Below is a small trained network, with its code and all its weights. Each question gives an input and a class and asks what happens when units are switched off, that is, made to give their printed mean instead of their output.

import numpy as np


def w(rows, s, z=0):
    codes = np.array(rows[::2]) - 128.0
    scale = np.full(codes.shape[1], s)
    scale[-1] = z or s
    return codes * scale


def f(y):
    return y / 2 * (1 + np.tanh(0.7978845608 * (y + 0.044715 * y**3)))


def log_softmax(a):
    a = a - a.max(-1, keepdims=True)
    return a - np.log(np.exp(a).sum(-1, keepdims=True))


def net(x, mask):
    res = np.array(x, float).reshape(1, 5) / 4 @ E
    y = f(res @ A[0][:, :-1].T + A[0][:, -1])
    res = res + np.where(mask, y, B[0][:, -1]) @ B[0][:, :-1]
    return log_softmax(res[-1] @ U[:, :-1].T + U[:, -1])


A, B = {}, {}
E = w([
[50,152,166,74,107],'x0',
[112,88,125,158,200],'x1',
[199,184,164,62,149],'x2',
[92,83,72,8,157],'x3',
[141,132,187,57,136],'x4',
],0.012)
A[0] = w([
[74,119,74,197,4,113],'N1',
[208,160,233,86,153,252],'N2',
[223,133,111,99,108,133],'N3',
[89,115,152,160,199,182],'N4',
[214,116,195,93,88,187],'N5',
[79,138,239,177,119,236],'N6',
[172,135,196,104,163,176],'N7',
[33,106,104,169,93,66],'N8',
[19,105,110,49,214,159],'N9',
[84,117,81,206,1,143],'N10',
[179,250,143,113,154,125],'N11',
[103,148,104,35,136,141],'N12',
[142,119,99,181,209,172],'N13',
[207,110,141,214,95,104],'N14',
[245,162,98,118,163,72],'N15',
[48,111,77,40,138,162],'N16',
[146,142,203,115,84,177],'N17',
[103,121,125,177,181,78],'N18',
[151,115,172,109,188,202],'N19',
[63,116,101,58,77,184],'N20',
],0.0096,0.0035)
B[0] = w([
[181,202,234,174,166,199],'N1',
[93,211,255,63,79,246],'N2',
[89,123,210,110,129,187],'N3',
[53,109,134,55,93,165],'N4',
[135,167,226,82,106,210],'N5',
[76,128,223,170,111,205],'N6',
[128,175,202,84,52,184],'N7',
[138,121,211,153,133,175],'N8',
[146,48,25,56,234,222],'N9',
[191,196,139,185,182,207],'N10',
[27,86,147,123,124,209],'N11',
[197,132,148,170,227,199],'N12',
[69,49,84,85,114,183],'N13',
[153,145,75,220,206,211],'N14',
[26,170,142,195,21,196],'N15',
[144,110,57,116,233,217],'N16',
[127,136,217,48,41,188],'N17',
[133,111,106,150,65,155],'N18',
[124,143,193,80,94,168],'N19',
[216,185,119,131,177,198],'N20',
],0.0065,0.012)
U = w([
[94,148,36,150,21,3],'0',
[41,90,88,68,107,208],'1',
[242,182,69,166,214,168],'2',
[133,254,226,135,56,163],'3',
[9,166,166,200,76,43],'4',
],0.0098,0.0046)

Each question gives the input, the list of numbers given to net, and the class t.
The units are the neurons (one row each of A and B). Each row of codes is followed by its name. A weight is (code - 128) times the scale printed after its matrix; where a second scale follows, it is the last column's (A, B and U).
mask holds one flag per neuron, in row order. A switched-off neuron (its flag False) gives its mean, the last column of its row in B, instead of its output. The means were averaged over made-up inputs and are rounded, as every weight is.
A unit's drop is (log p(t) with every unit on - log p(t) with that unit switched off) / (log p(t) with every unit on - log p(t) with every unit switched off).
The circuit of an input: a set's keep is (log p(t) with only the set's units on - log p(t) with every unit switched off) / (log p(t) with every unit on - log p(t) with every unit switched off). Starting from the 12 units with the biggest drops (on a tie, the unit counted first), units are removed one at a time, each time the one whose removal leaves the highest keep (on an exact tie, the one counted first), for as long as the keep stays at least 0.8.
units of the circuit, in order: the units of the circuit, biggest drop first
unit that matters most: the unit with the biggest drop
k most important neurons: the k neurons with the biggest drops, biggest first
drop when u is switched off: that unit's drop, to one decimal
input [-4,4,-4,-2,7], class 1: unit that matters most -> N1
input [-8,5,0,-4,0], class 4: units of the circuit, in order -> N15, N13
input [2,1,7,7,5], class 2: 2 most important neurons -> N9, N12
input [-8,2,8,7,-5], class 3: 2 most important neurons -> N15, N9
input [-5,-2,-3,2,6], class 1: 2 most important neurons -> N1, N10
input [6,2,-4,-6,-8], class 3: 3 most important neurons -> N1, N10, N11
input [8,0,-5,-7,-8], class 3: 2 most important neurons -> N1, N10
input [-5,8,5,-3,-4], class 4: drop when N15 is switched off -> 0.1
input [-8,1,2,-2,-1], class 4: drop when N15 is switched off -> 0.3
input [7,7,1,-3,-2], class 1: drop when N1 is switched off -> 0.2
